Here is a tiny trained network, its code and every weight. The questions are about switching its units off for an input and a target symbol, where a switched-off unit gives its printed mean instead of its output.

import numpy as np


def w(rows, s, z=0):
    codes = np.array(rows[::2]) - 128.0
    scale = np.full(codes.shape[1], s)
    scale[-1] = z or s
    return codes * scale


def f(y):
    return np.maximum(y, 0)


def softmax(a):
    e = np.exp(a - a.max(-1, keepdims=True))
    return e / e.sum(-1, keepdims=True)


def log_softmax(a):
    a = a - a.max(-1, keepdims=True)
    return a - np.log(np.exp(a).sum(-1, keepdims=True))


def net(x, mask):
    ids = ['εξτφψω'.index(c) for c in x.split()]
    T = len(ids)
    res = E[ids] + P[:T]
    u = 0
    for l in range(2):
        q, k, v = (res @ M[l].T for M in (Q, K, V))
        z = softmax(np.where(np.tri(T) > 0, q @ k.T / 2**0.5, -1e9)) @ v
        res = res + np.where(mask[u], z, O[l][:, -1]) @ O[l][:, :-1]
        u += 1
        y = f(res @ A[l][:, :-1].T + A[l][:, -1])
        res = res + np.where(mask[u : u + 16], y, B[l][:, -1]) @ B[l][:, :-1]
        u += 16
    return log_softmax(res[-1] @ U[:, :-1].T + U[:, -1])


Q, K, V, O, A, B = {}, {}, {}, {}, {}, {}
E = w([
[188,56,152,105,119,126,13],'ε',
[166,88,84,186,38,78,134],'ξ',
[104,73,109,1,9,187,45],'τ',
[138,208,59,109,102,33,53],'φ',
[75,193,244,98,163,86,65],'ψ',
[51,78,108,89,75,189,149],'ω',
],0.013)
P = w([
[93,150,118,167,244,194,131],'0',
[95,77,164,93,132,75,154],'1',
[96,75,167,94,148,47,131],'2',
[97,74,161,94,152,62,102],'3',
[117,156,127,134,78,117,140],'4',
[121,130,101,120,71,131,125],'5',
[115,150,113,142,97,119,112],'6',
[109,142,127,152,125,123,92],'7',
[106,142,114,154,118,130,84],'8',
[95,139,107,152,115,137,82],'9',
[101,126,109,150,100,127,75],'10',
[100,128,96,152,104,120,69],'11',
[97,134,110,164,110,123,63],'12',
],0.011)
Q[0] = w([
[197,142,190,96,140,122,228],'L0H0',
[1,87,127,195,64,46,56],'L0H0',
],0.0069)
K[0] = w([
[62,52,244,58,47,2,155],'L0H0',
[102,156,62,144,227,209,57],'L0H0',
],0.0054)
V[0] = w([
[37,189,160,10,97,70,81],'L0H0',
[97,255,117,184,166,128,246],'L0H0',
],0.0056)
O[0] = w([
[249,133,156,38,118,122,125,219],'L0H0',
[92,143,205,81,35,100,68,4],'L0H0',
],0.014,0.0032)
A[0] = w([
[107,141,54,163,72,103,98,209],'L0N0',
[116,108,176,145,240,112,163,22],'L0N1',
[162,121,145,205,162,96,104,133],'L0N2',
[142,106,120,83,66,169,46,162],'L0N3',
[84,48,167,52,105,167,73,65],'L0N4',
[165,47,127,64,105,114,76,54],'L0N5',
[164,189,107,143,182,53,143,192],'L0N6',
[43,78,142,97,100,14,129,141],'L0N7',
[93,113,131,169,109,125,82,51],'L0N8',
[65,161,174,103,159,88,76,9],'L0N9',
[114,157,144,185,144,125,21,151],'L0N10',
[108,111,117,89,115,2,58,65],'L0N11',
[185,117,177,95,68,150,136,102],'L0N12',
[79,107,119,169,90,239,189,150],'L0N13',
[63,123,114,167,234,169,220,85],'L0N14',
[120,100,75,201,34,113,140,230],'L0N15',
],0.0068,0.0015)
B[0] = w([
[145,98,178,131,175,123,55,229],'L0N0',
[194,85,195,73,170,145,132,145],'L0N1',
[146,126,71,93,106,129,112,173],'L0N2',
[89,128,142,175,177,132,167,254],'L0N3',
[111,113,121,188,142,168,148,228],'L0N4',
[150,165,139,188,157,113,200,242],'L0N5',
[185,63,92,116,142,138,111,184],'L0N6',
[154,109,121,153,1,189,103,195],'L0N7',
[130,173,94,149,100,100,78,156],'L0N8',
[191,165,106,71,124,181,142,163],'L0N9',
[144,117,191,121,64,121,86,177],'L0N10',
[171,132,171,155,174,231,130,222],'L0N11',
[96,168,136,155,156,103,120,193],'L0N12',
[94,154,172,178,178,70,97,176],'L0N13',
[89,68,150,87,143,94,107,159],'L0N14',
[167,148,147,144,147,109,72,246],'L0N15',
],0.007,0.0061)
Q[1] = w([
[149,1,183,137,173,203,67],'L1H0',
[109,114,93,140,100,198,172],'L1H0',
],0.0061)
K[1] = w([
[67,220,46,138,254,86,87],'L1H0',
[203,115,176,128,135,76,49],'L1H0',
],0.0059)
V[1] = w([
[190,125,121,71,140,137,165],'L1H0',
[195,159,149,153,107,2,69],'L1H0',
],0.0084)
O[1] = w([
[149,2,201,104,86,110,80,5],'L1H0',
[154,211,152,60,132,42,77,249],'L1H0',
],0.0091,0.0027)
A[1] = w([
[157,12,102,21,108,136,129,61],'L1N0',
[111,91,98,171,66,69,193,142],'L1N1',
[127,57,179,163,123,168,139,118],'L1N2',
[42,135,173,191,68,91,127,201],'L1N3',
[166,148,95,147,71,72,101,146],'L1N4',
[2,163,124,53,128,155,138,156],'L1N5',
[144,85,96,213,100,32,74,172],'L1N6',
[154,74,106,131,104,96,252,75],'L1N7',
[35,125,149,81,118,62,194,134],'L1N8',
[143,67,188,126,114,115,88,149],'L1N9',
[104,116,165,192,153,82,125,180],'L1N10',
[81,136,126,207,130,73,187,15],'L1N11',
[106,77,28,96,161,102,96,119],'L1N12',
[189,141,103,106,180,173,37,164],'L1N13',
[186,103,109,111,235,118,146,225],'L1N14',
[171,151,198,145,176,67,125,1],'L1N15',
],0.0074,0.0027)
B[1] = w([
[82,171,30,137,58,146,128,200],'L1N0',
[124,2,158,115,177,172,66,145],'L1N1',
[111,89,154,79,155,83,121,192],'L1N2',
[224,109,140,61,183,161,60,167],'L1N3',
[111,135,150,107,147,169,183,201],'L1N4',
[138,130,139,100,92,178,178,157],'L1N5',
[118,108,155,56,111,174,144,231],'L1N6',
[160,108,144,165,163,89,45,161],'L1N7',
[21,130,23,103,90,45,149,134],'L1N8',
[104,107,87,103,123,96,125,198],'L1N9',
[176,156,121,85,105,117,97,166],'L1N10',
[81,88,119,89,88,168,76,148],'L1N11',
[139,131,116,185,134,103,59,171],'L1N12',
[75,144,141,120,95,110,195,254],'L1N13',
[61,154,139,184,130,101,158,221],'L1N14',
[125,183,154,185,139,84,101,174],'L1N15',
],0.0071,0.0094)
U = w([
[114,182,55,142,108,124,137,251],'ε',
[97,103,106,243,209,81,160,43],'ξ',
[127,105,174,80,165,110,231,161],'τ',
[55,79,66,82,120,121,167,90],'φ',
[146,107,110,189,149,255,174,174],'ψ',
[167,102,133,122,142,146,33,71],'ω',
],0.0056,0.0012)

Each question gives the input, a string of symbols that net reads in full, and the target symbol t.
The units are the heads (2 rows each of Q, K, V and O) and the neurons (one row each of A and B). Each row of codes is followed by its name. A weight is (code - 128) times the scale printed after its matrix; where a second scale follows, it is the last column's (O, A, B and U).
mask holds one flag per unit, layer by layer, with each layer's heads first. A switched-off unit (its flag False) gives its mean, the last column of its rows in O or B, instead of its output. The means were averaged over made-up inputs and are rounded, as every weight is.
A unit's drop is (log p(t) with every unit on - log p(t) with that unit switched off) / (log p(t) with every unit on - log p(t) with every unit switched off).
The circuit of an input: a set's keep is (log p(t) with only the set's units on - log p(t) with every unit switched off) / (log p(t) with every unit on - log p(t) with every unit switched off). Starting from the 12 units with the biggest drops (on a tie, the unit counted first), units are removed one at a time, each time the one whose removal leaves the highest keep (on an exact tie, the one counted first), for as long as the keep stays at least 0.8.
units of the circuit, in order: the units of the circuit, biggest drop first
unit that matters most: the unit with the biggest drop
k most important neurons: the k neurons with the biggest drops, biggest first
k most important neurons of layer l: the k neurons of layer l with the biggest drops, biggest first
drop of u: that unit's drop, to one decimal
input ψ ψ ψ φ ψ φ, target τ: units of the circuit, in order -> (L0H0, L1H0, L1N13, L1N4)
input τ τ ω ω ξ ψ ψ ε ψ ε τ ε ξ, target φ: 3 most important neurons -> (L1N6, L1N0, L0N5)
input ψ ω ω, target ω: units of the circuit, in order -> (L1H0, L0H0)
input ε ξ φ φ ψ ε τ ξ ω, target ξ: units of the circuit, in order -> (L0H0, L0N13)
input τ ω ξ τ, target ξ: 2 most important neurons -> (L0N5, L1N7)
input ψ φ ω ξ ψ φ τ ε ξ φ ξ, target τ: units of the circuit, in order -> (L0H0, L1H0, L1N6, L1N4)
input ω τ ε, target ψ: unit that matters most -> L1H0
input ξ ω ω, target ε: 2 most important neurons of layer 0 -> (L0N7, L0N13)
input τ ξ ξ ξ ω ξ ξ, target φ: 2 most important neurons of layer 0 -> (L0N5, L0N3)
input φ ω ξ ξ, target ω: units of the circuit, in order -> (L0H0, L0N7, L1H0)
input ω ξ ω ε ε, target ξ: 2 most important neurons -> (L0N7, L1N6)
input ε ω ψ ξ ξ τ φ τ ε ε ε, target ξ: 2 most important neurons of layer 1 -> (L1N14, L1N12)
input ψ ω τ τ ψ τ, target τ: 2 most important neurons -> (L0N5, L0N3)
input ω ξ ε τ ε τ ω ε ω ψ ψ τ, target ψ: most important neuron of layer 0 -> (L0N13)
input τ φ ξ ψ ξ φ ψ ε, target φ: 2 most important neurons of layer 1 -> (L1N0, L1N9)
input ω φ φ, target ψ: 2 most important neurons of layer 0 -> (L0N11, L0N7)
input ψ ω ε ψ ψ τ ψ ξ τ, target τ: 3 most important neurons -> (L0N5, L0N3, L1N0)
input τ ψ φ ξ ξ ε ξ τ φ ξ ε, target φ: drop of L1N6 -> 0.1
input ξ ξ ω ξ τ ξ ε ξ ε, target ε: drop of L0N15 -> 0.1
input ψ ε ξ ψ ε ψ ε, target τ: drop of L0H0 -> 0.2
input ξ ξ ξ ψ, target ε: drop of L1H0 -> 0.9
input τ τ ψ τ τ τ ω ξ φ, target φ: most important neuron -> (L1N0)
